Below is a small trained network, with its code and all its weights. Each question gives an input and a class and asks what happens when units are switched off, that is, made to give their printed mean instead of their output.

import numpy as np


def w(rows, s, z=0):
    codes = np.array(rows[::2]) - 128.0
    scale = np.full(codes.shape[1], s)
    scale[-1] = z or s
    return codes * scale


def f(y):
    return y / 2 * (1 + np.tanh(0.7978845608 * (y + 0.044715 * y**3)))


def log_softmax(a):
    a = a - a.max(-1, keepdims=True)
    return a - np.log(np.exp(a).sum(-1, keepdims=True))


def net(x, mask):
    res = np.array(x, float).reshape(1, 8) / 4 @ E
    y = f(res @ A[0][:, :-1].T + A[0][:, -1])
    res = res + np.where(mask, y, B[0][:, -1]) @ B[0][:, :-1]
    return log_softmax(res[-1] @ U[:, :-1].T + U[:, -1])


A, B = {}, {}
E = w([
[21,127,254,216,131,168,206,104,200],'x0',
[44,87,66,97,196,110,193,102,143],'x1',
[67,175,97,124,219,115,9,51,107],'x2',
[177,241,77,87,147,183,40,162,186],'x3',
[194,108,121,65,72,145,145,82,145],'x4',
[41,129,67,177,21,106,17,54,141],'x5',
[146,192,141,176,49,85,188,127,148],'x6',
[244,59,37,92,167,15,135,106,198],'x7',
],0.006)
A[0] = w([
[158,171,97,96,56,2,137,176,102,229],'N1',
[74,43,123,121,98,166,140,129,120,120],'N2',
[180,185,143,51,178,131,43,35,200,145],'N3',
[83,168,125,151,62,172,72,88,69,6],'N4',
[141,171,199,174,107,111,166,181,73,86],'N5',
[145,112,26,108,167,130,30,167,136,199],'N6',
],0.0072,0.0015)
B[0] = w([
[204,22,29,165,90,114,133,73,38,202],'N1',
[109,108,139,71,71,210,203,134,103,159],'N2',
[62,134,240,186,95,102,179,8,98,237],'N3',
[239,211,66,128,67,118,115,165,168,192],'N4',
[109,118,155,12,151,180,58,109,1,172],'N5',
[80,150,104,41,139,40,98,189,93,254],'N6',
],0.0081,0.0074)
U = w([
[197,156,70,168,157,28,104,66,118,114],'0',
[3,208,228,111,160,87,165,124,128,252],'1',
[201,246,154,132,117,159,114,165,118,37],'2',
],0.0078,0.0022)

Each question gives the input, the list of numbers given to net, and the class t.
The units are the neurons (one row each of A and B). Each row of codes is followed by its name. A weight is (code - 128) times the scale printed after its matrix; where a second scale follows, it is the last column's (A, B and U).
mask holds one flag per neuron, in row order. A switched-off neuron (its flag False) gives its mean, the last column of its row in B, instead of its output. The means were averaged over made-up inputs and are rounded, as every weight is.
A unit's drop is (log p(t) with every unit on - log p(t) with that unit switched off) / (log p(t) with every unit on - log p(t) with every unit switched off).
The circuit of an input: a set's keep is (log p(t) with only the set's units on - log p(t) with every unit switched off) / (log p(t) with every unit on - log p(t) with every unit switched off). Starting from all 6 units, units are removed one at a time, each time the one whose removal leaves the highest keep (on an exact tie, the one counted first), for as long as the keep stays at least 0.8.
circuit, biggest first: the units of the circuit, biggest drop first
most important unit: the unit with the biggest drop
top k neurons: the k neurons with the biggest drops, biggest first
drop of u: that unit's drop, to one decimal
input [7,-1,8,2,2,1,2,6], class 1: top 3 neurons : (N3; N1; N4)
input [-8,8,7,-4,-7,-4,-7,0], class 1: circuit, biggest first : (N1; N6)
input [7,6,3,3,4,6,-7,-8], class 2: most important unit : N4
input [-1,3,6,2,2,-4,0,0], class 1: circuit, biggest first : (N1; N3)
input [1,-4,-4,-1,-5,4,4,-2], class 2: top 4 neurons : (N3; N4; N6; N5)
input [2,-4,-3,-3,1,3,4,-7], class 2: top 3 neurons : (N4; N3; N6)
input [-2,-2,5,8,8,-8,-1,-8], class 1: top 2 neurons : (N3; N1)
input [-7,5,7,6,8,8,-4,-2], class 1: top 3 neurons : (N3; N6; N1)
input [-5,-5,5,-3,6,-7,-1,-3], class 1: top 3 neurons : (N4; N1; N3)
input [-1,0,1,8,4,6,-5,4], class 1: top 2 neurons : (N3; N6)
input [3,7,8,7,-4,8,4,8], class 1: drop of N6 : 0.1
input [-4,-1,8,5,6,-4,-8,-3], class 1: drop of N3 : 0.2
input [4,3,2,7,7,8,-5,7], class 1: drop of N6 : 0.0
input [-7,-7,-4,6,2,-6,1,1], class 0: drop of N1 : 0.6
